Below is a small trained network, with its code and all its weights. Each question gives an input and a target symbol and asks what happens when units are switched off, that is, made to give their printed mean instead of their output.

import numpy as np


def w(rows, s, z=0):
    codes = np.array(rows[::2]) - 128.0
    scale = np.full(codes.shape[1], s)
    scale[-1] = z or s
    return codes * scale


def norm(h):
    return h / np.sqrt((h * h).mean(-1, keepdims=True) + 1e-5)


def f(y):
    return np.maximum(y, 0)


def softmax(a):
    e = np.exp(a - a.max(-1, keepdims=True))
    return e / e.sum(-1, keepdims=True)


def log_softmax(a):
    a = a - a.max(-1, keepdims=True)
    return a - np.log(np.exp(a).sum(-1, keepdims=True))


def net(x, mask):
    ids = ['ΛΣΦΨΩαβγεηθξτ'.index(c) for c in x.split()]
    T = len(ids)
    res = E[ids] + P[:T]
    u = 0
    for l in range(2):
        q, k, v = (norm(res) @ M[l].T for M in (Q, K, V))
        z = softmax(np.where(np.tri(T) > 0, q @ k.T / 2**0.5, -1e9)) @ v
        res = res + np.where(mask[u], z, O[l][:, -1]) @ O[l][:, :-1]
        u += 1
        y = f(norm(res) @ A[l][:, :-1].T + A[l][:, -1])
        res = res + np.where(mask[u : u + 12], y, B[l][:, -1]) @ B[l][:, :-1]
        u += 12
    return log_softmax(norm(res)[-1] @ U[:, :-1].T + U[:, -1])


Q, K, V, O, A, B = {}, {}, {}, {}, {}, {}
E = w([
[108,200,143,78,161,107,212,157],'Λ',
[132,160,98,2,79,109,147,175],'Σ',
[107,161,141,147,146,158,98,123],'Φ',
[121,88,141,144,47,43,197,129],'Ψ',
[114,140,147,117,171,174,78,96],'Ω',
[202,100,187,112,169,136,139,108],'α',
[127,166,170,120,132,151,92,132],'β',
[105,149,170,147,133,139,97,126],'γ',
[219,136,189,228,84,186,105,159],'ε',
[159,177,42,146,96,159,165,116],'η',
[112,60,162,196,136,110,186,154],'θ',
[96,111,142,167,138,121,114,92],'ξ',
[91,109,190,153,112,104,109,112],'τ',
],0.0099)
P = w([
[195,179,102,160,134,78,128,121],'0',
[134,159,179,133,92,166,162,49],'1',
[108,127,115,154,118,165,141,135],'2',
[156,163,128,156,114,139,153,84],'3',
[210,115,42,91,155,1,95,205],'4',
[113,121,71,158,156,116,120,206],'5',
[50,61,82,83,110,175,173,182],'6',
[100,131,192,127,77,219,205,48],'7',
[135,150,118,179,151,105,135,145],'8',
[139,135,101,168,150,98,129,206],'9',
[182,94,38,106,157,34,101,226],'10',
],0.0056)
Q[0] = w([
[128,64,69,98,189,49,61,254],'0.h0',
[142,93,87,45,84,123,155,135],'0.h0',
],0.0097)
K[0] = w([
[88,101,173,109,62,254,198,81],'0.h0',
[140,182,161,107,90,85,128,20],'0.h0',
],0.0085)
V[0] = w([
[88,160,4,135,202,103,198,17],'0.h0',
[201,102,120,73,196,170,188,131],'0.h0',
],0.003)
O[0] = w([
[143,152,157,100,254,96,253,103,65],'0.h0',
[77,202,46,78,115,39,119,35,3],'0.h0',
],0.0034,0.00051)
A[0] = w([
[116,102,180,153,122,200,151,117,139],'0.n0',
[80,182,254,77,93,76,129,197,109],'0.n1',
[168,181,93,60,120,143,223,65,106],'0.n2',
[111,110,140,89,167,87,190,205,6],'0.n3',
[156,83,87,70,97,180,41,67,173],'0.n4',
[126,67,177,206,149,93,77,105,170],'0.n5',
[114,23,121,142,75,84,198,117,251],'0.n6',
[57,213,123,186,176,164,121,192,149],'0.n7',
[115,26,236,102,188,80,116,123,96],'0.n8',
[114,136,143,75,155,170,53,95,62],'0.n9',
[54,157,86,92,79,140,124,107,171],'0.n10',
[100,235,87,129,64,122,40,104,179],'0.n11',
],0.0043,0.0018)
B[0] = w([
[185,135,146,79,170,160,78,153,164],'0.n0',
[67,109,9,134,217,166,142,78,173],'0.n1',
[52,29,205,85,119,173,197,131,162],'0.n2',
[134,224,18,178,110,170,126,83,156],'0.n3',
[123,111,155,208,41,95,180,182,153],'0.n4',
[122,179,30,34,100,203,99,151,179],'0.n5',
[81,198,174,174,234,162,13,137,255],'0.n6',
[179,157,117,41,129,90,152,56,170],'0.n7',
[240,120,70,135,147,156,168,90,161],'0.n8',
[60,177,51,216,99,23,160,139,152],'0.n9',
[56,21,232,103,218,100,50,175,152],'0.n10',
[79,1,127,114,12,105,134,106,162],'0.n11',
],0.0029,0.0057)
Q[1] = w([
[96,244,120,136,106,179,99,42],'1.h0',
[130,149,58,91,156,82,100,196],'1.h0',
],0.011)
K[1] = w([
[73,168,38,148,143,114,107,201],'1.h0',
[1,94,185,130,124,215,165,132],'1.h0',
],0.0097)
V[1] = w([
[170,220,119,78,40,24,207,227],'1.h0',
[112,198,154,4,76,163,122,140],'1.h0',
],0.0033)
O[1] = w([
[148,183,35,108,144,51,110,234,129],'1.h0',
[88,254,222,151,139,157,143,125,2],'1.h0',
],0.0052,0.00077)
A[1] = w([
[82,176,56,67,154,96,137,167,229],'1.n0',
[128,132,158,166,188,124,99,166,169],'1.n1',
[140,101,128,74,177,138,135,126,219],'1.n2',
[28,131,151,128,114,79,141,121,204],'1.n3',
[187,164,161,116,223,188,173,150,128],'1.n4',
[120,46,123,129,135,109,196,124,208],'1.n5',
[131,142,105,174,165,101,237,182,236],'1.n6',
[52,94,164,156,90,2,191,106,88],'1.n7',
[148,114,79,174,138,196,109,150,230],'1.n8',
[94,91,148,171,170,113,186,192,176],'1.n9',
[127,136,69,157,75,157,227,110,4],'1.n10',
[188,108,127,97,247,135,220,125,146],'1.n11',
],0.007,0.0026)
B[1] = w([
[104,81,158,152,158,183,179,149,216],'1.n0',
[114,183,117,129,131,184,161,143,165],'1.n1',
[161,93,68,94,151,156,172,99,171],'1.n2',
[203,117,59,201,154,112,118,158,223],'1.n3',
[149,149,51,131,114,2,113,132,169],'1.n4',
[138,227,112,114,130,86,68,174,206],'1.n5',
[100,112,141,121,103,159,47,65,225],'1.n6',
[163,38,120,151,238,47,46,183,254],'1.n7',
[130,143,164,61,78,90,155,165,186],'1.n8',
[96,151,157,73,184,142,48,77,203],'1.n9',
[55,118,89,211,58,122,131,126,150],'1.n10',
[75,114,242,158,81,116,166,125,174],'1.n11',
],0.0063,0.007)
U = w([
[118,157,124,174,170,131,187,151,75],'Λ',
[118,195,142,203,170,161,170,195,77],'Σ',
[151,240,59,93,157,106,142,118,103],'Φ',
[116,49,96,61,134,145,200,212,135],'Ψ',
[151,112,96,130,177,176,135,10,112],'Ω',
[133,58,108,191,177,77,70,148,155],'α',
[211,176,134,171,67,180,99,199,119],'β',
[71,209,232,88,119,145,74,140,127],'γ',
[50,73,94,176,14,132,115,148,181],'ε',
[14,118,146,152,180,81,207,101,88],'η',
[135,77,72,40,79,117,86,88,4],'θ',
[182,111,192,70,122,63,180,91,211],'ξ',
[135,61,204,109,90,185,104,102,104],'τ',
],0.012,0.0038)

Each question gives the input, a string of symbols that net reads in full, and the target symbol t.
The units are the heads (2 rows each of Q, K, V and O) and the neurons (one row each of A and B). Each row of codes is followed by its name. A weight is (code - 128) times the scale printed after its matrix; where a second scale follows, it is the last column's (O, A, B and U).
mask holds one flag per unit, layer by layer, with each layer's heads first. A switched-off unit (its flag False) gives its mean, the last column of its rows in O or B, instead of its output. The means were averaged over made-up inputs and are rounded, as every weight is.
A unit's drop is (log p(t) with every unit on - log p(t) with that unit switched off) / (log p(t) with every unit on - log p(t) with every unit switched off).
The circuit of an input: a set's keep is (log p(t) with only the set's units on - log p(t) with every unit switched off) / (log p(t) with every unit on - log p(t) with every unit switched off). Starting from the 12 units with the biggest drops (on a tie, the unit counted first), units are removed one at a time, each time the one whose removal leaves the highest keep (on an exact tie, the one counted first), for as long as the keep stays at least 0.8.
units of the circuit, in order: the units of the circuit, biggest drop first
top k neurons: the k neurons with the biggest drops, biggest first
k most important neurons of layer l: the k neurons of layer l with the biggest drops, biggest first
input Ω Σ ξ Σ Σ Ω Φ Ω, target Σ: units of the circuit, in order : 1.h0, 1.n6, 1.n9
input α Ψ Ω Σ θ Ψ Ψ γ α Ω Φ, target γ: units of the circuit, in order : 1.h0, 1.n7
input Ψ Ψ θ β θ τ γ Ψ τ, target τ: top 2 neurons : 0.n5, 1.n7
input α Ψ ε Φ ε, target β: units of the circuit, in order : 1.n7
input α ξ γ Ψ Φ Ψ Σ γ, target Φ: top 2 neurons : 1.n7, 0.n0
input Φ Ψ θ Ω, target Φ: units of the circuit, in order : 1.n7, 1.n4, 1.n6
input α Φ Ψ Ω θ Ψ Φ τ, target θ: 2 most important neurons of layer 1 : 1.n7, 1.n0
input Ψ η Ψ Ψ Ψ Φ η η Ω Ω, target η: top 2 neurons : 1.n11, 0.n6
input Ψ Ψ Ω Ω Ψ α Ψ Φ, target Ψ: top 2 neurons : 0.n0, 0.n6
input β Ω Φ Φ Σ ε Ψ Ψ Ω γ, target Ψ: 3 most important neurons of layer 0 : 0.n6, 0.n1, 0.n7
input τ Ω β Ψ Ω, target Ω: 3 most important neurons of layer 1 : 1.n7, 1.n5, 1.n11
input Ψ η α Ψ α Ω Ψ Φ, target α: top 3 neurons : 0.n11, 0.n10, 0.n6
input Φ η Φ, target Φ: top 3 neurons : 0.n7, 1.n4, 1.n7
input Ω Ψ Ψ Φ α, target ξ: top 2 neurons : 1.n11, 1.n7
input Ψ Ψ Φ γ Σ Ω, target Φ: top 4 neurons : 0.n7, 1.n7, 1.n4, 1.n6
input Ψ η Ψ Ψ Φ, target η: most important neuron of layer 0 : 0.n2
input Ψ Ψ Φ Ψ α θ Ψ τ θ Ω, target Ψ: top 2 neurons : 0.n7, 0.n6
input Ψ τ ε Ω θ Λ, target η: top 2 neurons : 1.n11, 1.n4
input Ω Φ Ψ γ Φ ξ, target Ψ: top 2 neurons : 0.n5, 0.n7
input Ψ Ψ β, target Ψ: most important neuron of layer 0 : 0.n6
input τ β γ, target τ: 2 most important neurons of layer 0 : 0.n1, 0.n6
input Λ Λ α Ω θ ξ θ γ, target θ: 2 most important neurons of layer 1 : 1.n7, 1.n0
